Below is a small trained network, with its code and all its weights. Each question gives an input and a target symbol and asks what happens when units are switched off, that is, made to give their printed mean instead of their output.

import numpy as np


def w(rows, s, z=0):
    codes = np.array(rows[::2]) - 128.0
    scale = np.full(codes.shape[1], s)
    scale[-1] = z or s
    return codes * scale


def f(y):
    return y / 2 * (1 + np.tanh(0.7978845608 * (y + 0.044715 * y**3)))


def softmax(a):
    e = np.exp(a - a.max(-1, keepdims=True))
    return e / e.sum(-1, keepdims=True)


def log_softmax(a):
    a = a - a.max(-1, keepdims=True)
    return a - np.log(np.exp(a).sum(-1, keepdims=True))


def net(x, mask):
    ids = ['ΔΘΞαγεζηλπτφψ'.index(c) for c in x.split()]
    T = len(ids)
    res = E[ids] + P[:T]
    q, k, v = (res @ M[0].T for M in (Q, K, V))
    z = softmax(np.where(np.tri(T) > 0, q @ k.T / 4**0.5, -1e9)) @ v
    res = res + np.where(mask[0], z, O[0][:, -1]) @ O[0][:, :-1]
    y = f(res @ A[0][:, :-1].T + A[0][:, -1])
    res = res + np.where(mask[1:13], y, B[0][:, -1]) @ B[0][:, :-1]
    return log_softmax(res[-1] @ U[:, :-1].T + U[:, -1])


Q, K, V, O, A, B = {}, {}, {}, {}, {}, {}
E = w([
[100,150,157,144],'Δ',
[228,69,88,161],'Θ',
[141,82,144,135],'Ξ',
[120,177,112,130],'α',
[122,203,121,147],'γ',
[121,2,114,64],'ε',
[124,105,154,125],'ζ',
[119,65,177,136],'η',
[122,115,152,125],'λ',
[139,124,141,120],'π',
[70,145,125,103],'τ',
[130,80,163,133],'φ',
[67,169,182,90],'ψ',
],0.017)
P = w([
[116,166,136,180],'0',
[134,182,62,75],'1',
[188,103,239,128],'2',
[58,114,127,227],'3',
[146,175,38,68],'4',
[237,152,220,153],'5',
[34,91,113,228],'6',
[150,155,42,66],'7',
[231,104,232,136],'8',
[25,121,144,243],'9',
[155,163,30,66],'10',
[230,110,223,145],'11',
[1,103,116,215],'12',
[143,159,41,66],'13',
],0.0086)
Q[0] = w([
[66,157,75,215],'head 1',
[66,178,72,167],'head 1',
[50,105,189,147],'head 1',
[113,90,184,255],'head 1',
],0.0088)
K[0] = w([
[140,34,30,81],'head 1',
[179,85,200,118],'head 1',
[182,88,1,93],'head 1',
[243,82,15,216],'head 1',
],0.0068)
V[0] = w([
[2,191,174,29],'head 1',
[111,193,141,186],'head 1',
[108,74,120,107],'head 1',
[120,118,44,123],'head 1',
],0.0077)
O[0] = w([
[76,167,152,2,3],'head 1',
[123,243,170,174,235],'head 1',
[48,80,93,124,40],'head 1',
[78,142,73,170,109],'head 1',
],0.0073,0.0021)
A[0] = w([
[184,197,170,160,194],'neuron 1',
[196,78,124,101,130],'neuron 2',
[155,176,147,160,218],'neuron 3',
[222,63,104,117,146],'neuron 4',
[147,140,129,124,98],'neuron 5',
[105,191,94,163,113],'neuron 6',
[70,95,133,211,234],'neuron 7',
[131,129,117,131,80],'neuron 8',
[93,153,125,23,195],'neuron 9',
[173,231,46,130,232],'neuron 10',
[131,63,135,1,3],'neuron 11',
[157,169,203,84,91],'neuron 12',
],0.009,0.0027)
B[0] = w([
[70,97,133,148,246],'neuron 1',
[2,184,144,151,154],'neuron 2',
[109,98,126,136,215],'neuron 3',
[79,173,144,113,185],'neuron 4',
[152,136,175,111,131],'neuron 5',
[40,118,137,56,179],'neuron 6',
[127,111,54,92,218],'neuron 7',
[109,156,174,125,122],'neuron 8',
[225,177,66,225,181],'neuron 9',
[104,107,136,69,254],'neuron 10',
[133,128,104,203,146],'neuron 11',
[172,122,139,170,186],'neuron 12',
],0.0073,0.0071)
U = w([
[152,169,170,171,4],'Δ',
[127,120,157,130,244],'Θ',
[57,2,94,52,86],'Ξ',
[147,118,16,163,150],'α',
[160,124,219,165,153],'γ',
[156,127,138,124,100],'ε',
[216,206,72,126,84],'ζ',
[149,69,136,65,104],'η',
[204,99,92,58,212],'λ',
[157,128,125,113,69],'π',
[48,169,136,15,213],'τ',
[117,166,61,115,98],'φ',
[148,134,138,138,29],'ψ',
],0.0088,0.0033)

Each question gives the input, a string of symbols that net reads in full, and the target symbol t.
The units are the heads (4 rows each of Q, K, V and O) and the neurons (one row each of A and B). Each row of codes is followed by its name. A weight is (code - 128) times the scale printed after its matrix; where a second scale follows, it is the last column's (O, A, B and U).
mask holds one flag per unit, heads first, then neurons. A switched-off unit (its flag False) gives its mean, the last column of its rows in O or B, instead of its output. The means were averaged over made-up inputs and are rounded, as every weight is.
A unit's drop is (log p(t) with every unit on - log p(t) with that unit switched off) / (log p(t) with every unit on - log p(t) with every unit switched off).
The circuit of an input: a set's keep is (log p(t) with only the set's units on - log p(t) with every unit switched off) / (log p(t) with every unit on - log p(t) with every unit switched off). Starting from the 12 units with the biggest drops (on a tie, the unit counted first), units are removed one at a time, each time the one whose removal leaves the highest keep (on an exact tie, the one counted first), for as long as the keep stays at least 0.8.
circuit, biggest first: the units of the circuit, biggest drop first
k most important neurons: the k neurons with the biggest drops, biggest first
drop of u: that unit's drop, to one decimal
input γ γ Θ ε γ Θ ψ ε Θ γ Θ ψ η τ, target ζ: circuit, biggest first => neuron 9; head 1; neuron 1
input Δ γ π Θ π τ ψ π ε Θ ζ Δ η, target α: circuit, biggest first => head 1; neuron 7
input γ Δ Θ γ γ ε Θ Θ Θ ψ, target α: circuit, biggest first => head 1; neuron 7
input ε α Δ π γ Θ τ Θ γ Θ γ γ τ, target α: circuit, biggest first => head 1
input γ π Δ φ η π γ γ τ γ γ ε Θ ε, target α: circuit, biggest first => neuron 11; neuron 9
input π γ ε γ Θ Θ γ γ Θ τ, target α: 2 most important neurons => neuron 7; neuron 10
input γ γ Δ γ, target τ: circuit, biggest first => head 1; neuron 6
input α π ψ γ ε γ γ ε, target α: 2 most important neurons => neuron 9; neuron 11
input Δ φ Δ ε γ γ γ Θ ψ ζ, target α: 2 most important neurons => neuron 7; neuron 10
input Δ ψ Θ ε γ Δ ζ Δ γ ε γ φ ψ, target Ξ: 2 most important neurons => neuron 9; neuron 7
input π γ φ γ ε γ γ φ Δ Ξ, target Ξ: drop of neuron 10 => -0.1
input ε ε γ λ, target Ξ: drop of neuron 4 => 0.0
input γ γ Δ γ Θ γ γ, target α: drop of head 1 => 1.5
input ε π Θ Θ Θ γ γ ψ π Θ γ Θ λ, target α: drop of neuron 7 => 0.2
